Here are made-up objects, facts about them, and rows of numbers that follow some of those facts. Name the object behind each unnamed row.

Named rows:
pliri: [-11  -3   1 -10  -1  -5 -10  -8 -12 -24   7   6  14  -7 -12   9   3  20
  -1   4  -6  10  -1  11  -8  -4  -7   5  -1  -6  -6  -5  16  19  18  -4
   1   0  -3   5  13   5]
grali: [-10  -8  -4   9  21   9  30  12  20 -10 -18   8   7  19 -10  13  -2 -26
  -2 -12  14  -6 -13  -3  11  38 -18   3  -3  -3   0  -2   4   9 -14 -30
 -23   6  18   7   0  -4]
temoku: [-7  1  4 -6 -6  3  8  8 10  4  2 -1  2  5 -3 -8 -3  2  9 12 -6  1  5 12
  7 -1  5  1 -5 -6 14 14  1 -5 -9 11 14  9  1  9 -5 -3]
fadruk: [ -3   9   1  22   3  -8  -7  38  17  -4   2   0 -12   6  10   9  -4 -21
  -8 -15  20  -3 -15  23   3  39  25  -8   1  -3  -2   6  11   4  -5   4
   8  -2  -6  18   5  -6]
klidi: [-16  -8   7  -4   3  -9   1 -11  -8  -2  14   9  11   0  -3  -1   4   2
  -5  -7   7  -7   2  -3  -7 -15 -18   3  -1   2 -15  -7   4   7   4   0
 -20   2  -2  -7   8  14]
rozogru: [ -8  -6   7  -4  -1  14  23   5  12   5 -12   5  24   4 -11  -5  -1   2
   4  12  -5  -4   8  -4   9 -10 -16  14   2   9  15  13   3   4 -14  -6
   2  11  15   0   7  -4]
piban: [ -6  -5   8  -1  12   8   5  -4   0  -1   0   9   8   1   0  -2   2  -4
  -1  -1  -1  -4   6 -11   0  -8  -1  11   1   6  -3  11  -7   1  -8  -2
   5   5  -1 -20  -3   3]
kapu: [ -8  -5   4   1  -4   1   2  10  11   3   4   6   7  -2  -4  -9   1  -2
   5   7   0  -3  10  14   3  -7   9   3  -4  -6  13   9   1  -4 -10   7
  11   9   0  12  -3   3]
nisa: [ -5  -1  -4   9  12 -10  -7   6   2 -12   6   3 -22  12   4  18  -1 -14
  -4 -15  17  -2 -19   6  -2  36  11 -13 -10  -4 -15 -10  -1   4   6  -2
   1  -1  -5   3 -10  -3]
zolor: [  6  11   0 -10 -11  -6   0  -3   5  18  -1 -17 -15  -8   7 -10  -3   7
   4  16  -6   6   0  -2   3  -5   3  -8   3  -2  12  -6  -1 -16  10   8
   2  -7  -1  16   9  -4]
govor: [-11  -6   4  10  -9  -1   0  -3  -2  -3   3   3  15   1  -7   2   7  -1
  -2  -1  10  -7   7  -4   0 -17 -12  10  -2   9   3  -8  -3   5  -2   0
  -5   9  12   5  11   5]
triru: [-11 -21  23  -9  -1  19   5  -4   4   6  -1  10  22  -2  -2  19   3 -19
  19   9 -16 -13  14 -21 -22   2  -4  19   0  13  -1  15   1 -20 -11  -8
   3  -2   9 -34   0   0]
gudu: [-15 -14  17   1 -33  -5 -15   2  -7   4  11  -7  16  -3  -6  26   8  -9
  16   7  -3 -11  11  -2 -25  -7   1   5  -8  11   3 -12   5 -10  10   9
   3  -4  13   3  11   7]
befistin: [ 17   5  -7  -3  -6   4   0 -13  -6  10 -10 -16 -13  -4   6  -4  -5   3
   0   2  -9   8   3 -13  -1  -3   1  -2   6  -2   2   0  -8 -12   2  -7
   2 -11   0  -4  -6   0]
vikan: [ -9  -2   4  -1  15   8  20  14  23  -1  -8   6   1  10  -2   3  -2 -14
   4   6   6  -3  -7   5  11  22   2   1  -5  -1  11   9   2  -2 -13  -7
   3  10   7   6  -1  -9]
skerin: [-13   1  11  -5   4   0   2   6  12   3   8   8   2  -3   2  -8   4   1
   6   9   1  -5   4   8   4  -8   7   4  -5   2   8   7  -1  -6  -5  10
  10   8  -3   3   3   0]
pleze: [ -9   2  -8   9   0 -15   1  19  12  -5   5  -3 -16  14  -4  14  -1 -10
   1  -3  17  -2 -18  23   4  40   6 -18 -12 -11  -1 -13   6   6   6   4
   0   5   3  32  -4  -5]
stirufle: [-12   3   4   3 -19  -5  -4   1  -4  -1   3  -8  14   2  -6   3   5  12
   2   9   4  -4   2   3   0 -16  -6   1  -2  13   7  -8  -1  11   9  14
   1   6   9  15  17  -1]

Facts:
meflon: κ b; μ grebrek; θ kapek
pifla: κ b
truperak: κ a; μ niflur
stirufle: κ a; μ zelun
feso: κ a
gragrus: κ b
ratrir: κ a
timudim: κ a
trogrifas: κ a
fluki: κ b
laplur: κ a; μ seklam
skibus: Φ tifon,mubrek,rozogru; κ a; μ kluzon; θ pleze,nasir,trupok,trasesus,timudim
vosel: κ a
kidru: κ a; μ dafu
tubrir: κ a
zipar: κ a
fuplufum: κ a; μ nizen,geplak
zeplu: Φ klisa,skizuk,zipar,zubrun; κ a
niflur: κ b
vikan: κ a; θ gazam
dretek: Φ grusoku,zubrun; κ b; μ skife,vuvigrak
rukon: κ b
skibra: κ a
sepek: Φ brenoklis,vikan; κ a
vefedril: κ a; θ nisa,timudim
fadruk: κ a; μ lapo
brudre: κ a; θ brenoklis,degrik,pigres
grali: κ a; θ klisa,zasten,timudim
nimu: κ a; μ rovam
niposi: Φ trokol,kluzon,plabrol; κ b; μ plabrol
kapu: κ a
zolor: κ b; μ mudun
geplak: κ a
klaklas: κ b
ritran: Φ kovares,drobrus,plamuvik; κ a; μ vuvigrak
brisu: κ a
drobrus: κ a
kamin: Φ kodum; κ a; θ pliri,tifon
zelun: Φ kidru,zutri,kovares; κ a; θ flazeke,zeplu,stodrak
laban: κ a; μ plamuvik
klisa: κ b
zasten: κ b
zeklas: κ a
vavir: κ a; μ nevezur
rubrel: κ b
trupok: κ a; μ zeplu
triru: κ a; μ fogobrum; θ vetri,laban,kunu
flifu: κ a
degrik: Φ drafletror,zokomil,laplur,timudim; κ a
troki: κ a
zutri: κ a
plabrol: κ a; μ niposi; θ nimu
pigres: Φ stobor,kapu,plabrol,ladrebran,temoku; κ b; μ tato
grebrek: κ a
gudu: κ a; μ fuplufum,temoku
pleze: κ a
govor: κ a; μ befistin,nevezur
skerin: κ a; μ befistin
vabro: κ b; θ tripak
leren: κ b
klinik: κ b
vetri: κ a
nebripem: κ b; θ trokol,lapo,niposi
tilistu: κ a; θ trogrifas,trasesus
braklo: κ b; θ zasten,niposi,tumek,zokomil
gazam: Φ kidru,tato,laban,grebrek; κ a
lorozol: κ b
gezo: κ a
trizo: Φ vavir,mimas,kovares,zokomil,kunu; κ a
befistin: κ b
tubaskir: κ a; θ seklam,grusoku
plamuvik: κ b
kluzon: κ a; θ gristaki,tubrir
tifon: κ a; μ vidrumu
monimu: Φ kluzon,pleze,truperak,rozogru; κ a
mimas: κ a
vuvigrak: κ b; μ fadruk
stobor: κ a; μ trizo
nasir: Φ fogobrum,nevezur; κ a
rozogru: κ a; θ tifon,mostotra
plevul: Φ kluzon,kapu,zokomil,geplak; κ a; μ plamuvik,tisti
mudun: κ b; θ klaklas,timudim
rovam: κ a; μ tripak
lapo: Φ nizen,vavir; κ b; μ ritran,skife
ribek: κ b; μ rukon; θ radrom,plevul
ketak: κ a; θ fledal,zolor
mostotra: κ b
drabo: Φ skibra,vidrumu; κ a
gokli: Φ braklo,lorozol; κ a; μ trokol
brenoklis: κ a; μ klotrodres
zubrun: κ a; θ sepek,trupok
basta: κ a
nisa: Φ zeklas; κ a
temoku: κ a
metrum: κ b; μ seklam,zolor; θ vavir,degrik,gokli
fleskol: κ a; θ fadruk,timudim
kovares: κ a
brusostes: κ a
fogobrum: κ a
drafletror: κ a; θ nimu,stirufle,fogobrum,ratrir
tato: κ a
stodrak: κ b
zokomil: κ a
skife: Φ gudu,govor,kovares; κ b
skizuk: κ a; μ flazeke,niposi,plabrol
lokol: Φ zutri,govor,skibra,musar,trupok,vidrumu; κ b
sibrotol: κ a; μ klaklas; θ brosen,laplur
dafu: κ a
trokol: κ a; μ kovares
brabus: Φ zutri,klestes,foflek; κ b; μ zubrun; θ fuplufum
brapal: Φ sezo,mubrek,skizuk; κ a; μ gezo
tisti: κ a; μ klestes,trupok,plamuvik
piban: κ a; μ brosen; θ skibra
nizen: κ a; μ troki; θ plevul
foflek: κ b
tripak: κ a
pazotem: κ a
mubrek: κ a; μ tripak; θ pleze,gazam
ladrebran: κ a; θ gudu,laban,drobrus
flunu: Φ tifon,vikan,zolor; κ a
grusoku: κ a
fuflas: κ a; θ klaklas,geplak
klodrir: κ b; μ kovares; θ mimas,grusabror
pliri: Φ stirufle,trupok; κ a; μ kovares
kunu: κ a; μ zolor
skalu: Φ skerin,trogrifas,temoku; κ b
nevezur: κ a
grusabror: Φ gezo,tripak,meflon; κ a; μ mimas
seklam: κ b
feste: κ a; μ brenoklis; θ stodrak
sezo: κ a
gebraklil: κ a
staplo: Φ skizuk,basta; κ b
kapek: Φ fadruk,stobor; κ b
musar: κ b
klestes: κ b; μ laban
gristaki: Φ laplur; κ a
drumim: κ a; μ pleze
trorik: Φ tifon,temoku,vikan; κ b; μ klisa
flazeke: κ a
klotrodres: κ b
tumek: Φ zasten,stirufle,vabro,lorozol,grali,drobrus,skibra,ratrir,gragrus,rozogru; κ b; μ meflon
kodum: κ b; μ pliri
radrom: κ a
taflen: Φ brudre,mudun,stirufle,rubrel,musar,rozogru; κ b; μ feste,gazam
klidi: Φ zutri,vosel,skibra,grebrek; κ a; μ nimu,tripak
trasesus: κ a; μ pazotem,foflek
vebri: κ a; μ nebripem
vidrumu: κ a
brosen: κ a
fledal: Φ tubaskir,rozogru; κ a

Which object is each row?
No name comes twice in this set of rows, the named rows included.
[ 16  -3   2  -2  21  16   5 -18   3 -13 -17   9   5 -18  -2  -4   4   3
  -1   4 -12  12   8 -15   3  -4   4  19   8  -4   8   6  -1  -9  -1 -36
   6  -5   1 -17   8  -3] => klodrir
[ 10   7   3 -18   9   2   4  -7   1  14  -7  -8 -10  -8   7  -8  -5   7
  -3   8  -9   6  -7 -11   0   5  -5  -3   9   0  -3  -1   1 -10   9  -2
  -7 -15  -8  -9   7  -6] => staplo
[  8   9 -10  -4   0 -18  -9   3   4   7  10  -7 -30  -6   8  -1  -3  -5
  -1  -3   5   7 -12  20  -3  24  12 -22  -2 -25  -4 -14   8 -15  13  -1
 -12 -16 -14  24   1   3] => niposi
[ -9   0  -1   4   4  -5 -10   7  10 -26   4   6  -4  -6  -7   9   5   4
   4   6   5   9  -4  26   2  17  20  -1  -9 -16   6  -4  12   4   9  -7
  20   9  -2  22   4  -2] => trokol
[ -9   2   0  13  12 -16 -14   9   5 -13  10   1 -25   8   6  19   5 -14
  -4 -12  26  -6 -21   7   0  34  13 -13 -13   2 -11 -18  -5   2  10   2
   4   5  -3  11  -1  -5] => trasesus
[  6   0 -11   6  15   6  32   3  18   4 -24 -11 -10  12  -4   5  -6 -25
  -4  -8   9   3 -14  -9  12  38 -16  -6   3 -11   5  -9   0  -9  -5 -38
 -29  -8  17  15   1  -4] => mudun
[ -5  -1   6  -5   2 -10 -16  -6 -12  -3  16   8  -6  -3   6   3   4   6
  -2  -5   1  -2  -3  -2  -9  -7   6  -2  -3   3 -14  -2  -5   4   8  15
   6   1 -13 -14  -3   4] => grusabror
[  4  -1  -1  -4   2 -14 -26   7  -1   9  27  28  14 -14  -3  -6   9   8
  10   1   0 -11   4  27  -7 -18  12 -11  -9  -7 -12 -17  10   1   6  22
 -16   0 -17   1  -4  -4] => plevul
[ 10  -1  -3  -4   6   5   8 -18  -6   7  -5   3   8 -10   0  -7   0  -3
  -7  -8  -4   1   5 -14  -2 -15 -15   7  11  -5  -7  -7   2  -8   1 -22
 -27 -15  -1 -11   8   7] => brabus
[ 10   1  -6  -8  -4  -3   3 -12 -10   6   0  -1   3  -9  -3  -5  -2   4
  -7  -6  -6   7   0  -6  -6 -11 -19  -3  10  -8 -10  -9   9  -3  10 -13
 -31 -17  -3  -1   9  10] => lokol
[ 10  14 -10   4   8  -7   1   8   9   4 -13 -20 -35   6   7  13  -5  -9
  -2   1   9   7 -26  -3   7  47   8 -20  -2  -1   1 -18  -3  -6  14 -10
  -2  -9   2  22   3 -17] => klisa
[ 18  11  -4  19  -7  -8 -18  17  -1   6   4  -6 -11 -14  15   0  -4 -11
 -16 -21  11   4  -4  10  -8  11  16  -7  13  -6 -11  -4  13  -5   4  -9
 -11 -22 -11  11  13   5] => lapo
[ 12  -1  -8   6  20  14  26   0  17   5 -25  -2  -1   3  -3   2  -4 -21
  -3  -6   5   2  -6 -16  12  24 -14   4   8  -5   4  -6  -1 -10 -11 -41
 -23  -7  17   1   2  -7] => braklo

The same objects again, as new rows of numbers:
Known rows:
brabus: [ 5 -6  1 -1  2  9 19  5  7 16  0 -1 -5]
zubrun: [  7 -17  18  17   3 -15  18  -4  33   1   3   2  -8]
vabro: [ 6 -7  3 -1  5 -4 15  4 19  9  3  4 -8]
lokol: [  3  14 -20 -13  -6   6   5   4  -8   9   5  -1  15]
zeklas: [  0   1   4   6  -9   2  -4 -12   0  -4   3   2   7]
klaklas: [-1 15 -8  4 -3  6 -1 -7  5 -3 14 -1  6]
stirufle: [ 5  0 -4 -4 -9 -6  0 -4  3 -2 -6  8  7]
tripak: [  0   5   4   6 -11  -2  -2 -16   3  -3   6   2   8]
gokli: [ 0 -2 -3 -4 -6 11  4 -1 -1  1 -3  2  8]
nimu: [  0   2   3   3  -9   3   0 -12  -4  -2  -1   3   7]
pleze: [  1   0 -11   3  -3  -9  -4  -3  13 -10   5   3  16]
drabo: [  5   2 -14  -7 -11  -2   3  -3  -7   3  -6   2  14]
leren: [-2 14 -3  0 -5  9 -1 -7  3  1 13 -1  8]
gudu: [  0  -3   1   0 -17   5  -4  -9  -4  -2   2   3   9]
stodrak: [ -1  14  -1  -1  -5  10  -1 -10  -1   5  12   0   7]
klisa: [ 0 14  0  5 -1 -1  2 -8 15 -3 18 -1  5]
flunu: [  0  10 -16   2   1   8   3  -9  -4  -7  -2   1  14]
feso: [  1   2  -2   5  -9   3  -2 -11  -2  -4   0   2  10]

Which object is each row?
No name comes twice in this set of rows, the named rows included.
[ -3   5 -13   5  -4   7 -13 -18  -8 -16  -1   5  10] => kapu
[ -2   0  -2   3 -12   7 -10 -12  -9  -7  -4   4   7] => vavir
[ 2  0 13  8 -4 -1  1 -7 11 -5  1  5  2] => skizuk
[  1   0 -10  -6  -8   6   5  -1  -5   1  -4   2  11] => pliri
[ -5   5 -16   7 -10   5 -11 -19  -8 -16   6   1  13] => geplak
[  2  -2  12   7   5  15  16 -10   3   8  -2   2 -15] => ribek
[-4  7  9  1 -5 19 -2 -5  9  0 14  0  2] => kodum
[  3  17 -18   6   3   2  10  -7  -5   2 -10   0  13] => zeplu
[ -3   4  -6   7  -4   8 -12 -15  -5 -15   0   5   7] => stobor
[ -1  -3 -17  15  -7   1 -13  -5   7 -18  -1  -1   4] => timudim
[ -4   6  -9   8  -5   1 -10 -21   0 -18   8   3  12] => temoku

